Below are the code and all the weights of a small trained network. Each question names an input and a class and asks about switching units off, where a switched-off unit gives its printed mean instead of its output.

import numpy as np


def w(rows, s, z=0):
    codes = np.array(rows[::2]) - 128.0
    scale = np.full(codes.shape[1], s)
    scale[-1] = z or s
    return codes * scale


def f(y):
    return y / 2 * (1 + np.tanh(0.7978845608 * (y + 0.044715 * y**3)))


def log_softmax(a):
    a = a - a.max(-1, keepdims=True)
    return a - np.log(np.exp(a).sum(-1, keepdims=True))


def net(x, mask):
    res = np.array(x, float).reshape(1, 5) / 4 @ E
    y = f(res @ A[0][:, :-1].T + A[0][:, -1])
    res = res + np.where(mask, y, B[0][:, -1]) @ B[0][:, :-1]
    return log_softmax(res[-1] @ U[:, :-1].T + U[:, -1])


A, B = {}, {}
E = w([
[98,144,6],'x0',
[128,128,127],'x1',
[128,128,129],'x2',
[224,2,137],'x3',
[202,236,103],'x4',
],0.0054)
A[0] = w([
[215,79,102,60],'n1',
[51,72,155,57],'n2',
[150,153,112,124],'n3',
[64,186,158,109],'n4',
[214,186,117,114],'n5',
[162,135,120,124],'n6',
[68,75,136,88],'n7',
[83,62,77,111],'n8',
[73,173,133,53],'n9',
[92,108,5,86],'n10',
[156,152,246,84],'n11',
[131,177,137,63],'n12',
[144,161,246,63],'n13',
[194,77,106,76],'n14',
[130,115,45,69],'n15',
[127,144,222,63],'n16',
[127,133,188,60],'n17',
[96,114,254,28],'n18',
[18,60,207,85],'n19',
[137,140,42,35],'n20',
[191,68,104,105],'n21',
[204,187,123,58],'n22',
[207,72,89,53],'n23',
[66,182,147,100],'n24',
[146,143,204,80],'n25',
[146,130,196,93],'n26',
[212,198,124,89],'n27',
[133,116,40,91],'n28',
[125,113,11,81],'n29',
[143,151,153,53],'n30',
[70,173,141,110],'n31',
[63,175,149,102],'n32',
[81,156,147,43],'n33',
[139,102,148,2],'n34',
[53,69,130,73],'n35',
[159,115,112,8],'n36',
[137,169,135,143],'n37',
[48,74,139,64],'n38',
[61,186,162,86],'n39',
[109,123,96,241],'n40',
[209,180,113,113],'n41',
],0.0087,0.0043)
B[0] = w([
[183,41,80,159],'n1',
[62,114,80,150],'n2',
[109,118,140,132],'n3',
[204,51,113,197],'n4',
[12,93,140,167],'n5',
[116,107,133,127],'n6',
[65,111,101,152],'n7',
[91,143,148,176],'n8',
[168,92,74,139],'n9',
[141,251,73,184],'n10',
[130,246,71,178],'n11',
[115,95,102,116],'n12',
[136,220,51,163],'n13',
[183,63,86,154],'n14',
[129,186,74,125],'n15',
[131,201,59,138],'n16',
[123,171,74,110],'n17',
[157,198,109,159],'n18',
[57,107,151,225],'n19',
[111,173,87,115],'n20',
[207,49,131,179],'n21',
[26,114,64,133],'n22',
[182,72,62,156],'n23',
[187,55,116,184],'n24',
[132,184,87,134],'n25',
[140,170,115,137],'n26',
[3,90,112,162],'n27',
[133,187,101,140],'n28',
[144,221,84,161],'n29',
[106,143,70,94],'n30',
[179,73,114,177],'n31',
[178,59,101,180],'n32',
[134,95,53,112],'n33',
[128,131,47,85],'n34',
[41,110,71,156],'n35',
[117,119,29,81],'n36',
[123,98,162,157],'n37',
[41,104,59,151],'n38',
[197,32,88,184],'n39',
[147,132,230,252],'n40',
[32,95,137,159],'n41',
],0.018,0.0029)
U = w([
[246,63,97,62],'0',
[160,152,177,255],'1',
[48,120,142,26],'2',
[208,254,112,51],'3',
[176,145,187,198],'4',
],0.0076,0.0082)

Each question gives the input, the list of numbers given to net, and the class t.
The units are the neurons (one row each of A and B). Each row of codes is followed by its name. A weight is (code - 128) times the scale printed after its matrix; where a second scale follows, it is the last column's (A, B and U).
mask holds one flag per neuron, in row order. A switched-off neuron (its flag False) gives its mean, the last column of its row in B, instead of its output. The means were averaged over made-up inputs and are rounded, as every weight is.
A unit's drop is (log p(t) with every unit on - log p(t) with that unit switched off) / (log p(t) with every unit on - log p(t) with every unit switched off).
The circuit of an input: a set's keep is (log p(t) with only the set's units on - log p(t) with every unit switched off) / (log p(t) with every unit on - log p(t) with every unit switched off). Starting from the 12 units with the biggest drops (on a tie, the unit counted first), units are removed one at a time, each time the one whose removal leaves the highest keep (on an exact tie, the one counted first), for as long as the keep stays at least 0.8.
circuit, biggest first: the units of the circuit, biggest drop first
top k neurons: the k neurons with the biggest drops, biggest first
drop of u: that unit's drop, to one decimal
input [-7,-6,-5,0,8], class 2: circuit, biggest first -> (n27, n5)
input [-7,-1,-6,-8,-5], class 0: circuit, biggest first -> (n39, n4)
input [7,0,-2,3,-6], class 3: circuit, biggest first -> (n10, n29)
input [-4,3,0,-5,0], class 0: circuit, biggest first -> (n39, n4, n24)
input [8,-1,-2,-5,1], class 3: circuit, biggest first -> (n10)
input [-6,-2,-1,-1,-5], class 3: top 2 neurons -> (n18, n11)
input [7,-4,-5,-2,-6], class 3: top 2 neurons -> (n10, n29)
input [-7,1,-4,4,3], class 3: top 2 neurons -> (n11, n13)
input [-8,4,5,-8,5], class 0: top 4 neurons -> (n39, n4, n24, n32)
input [-3,4,-4,-2,7], class 2: drop of n27 -> 0.2
input [-5,-2,4,-4,5], class 2: drop of n5 -> 0.6
input [6,-4,2,3,3], class 3: drop of n39 -> 0.1
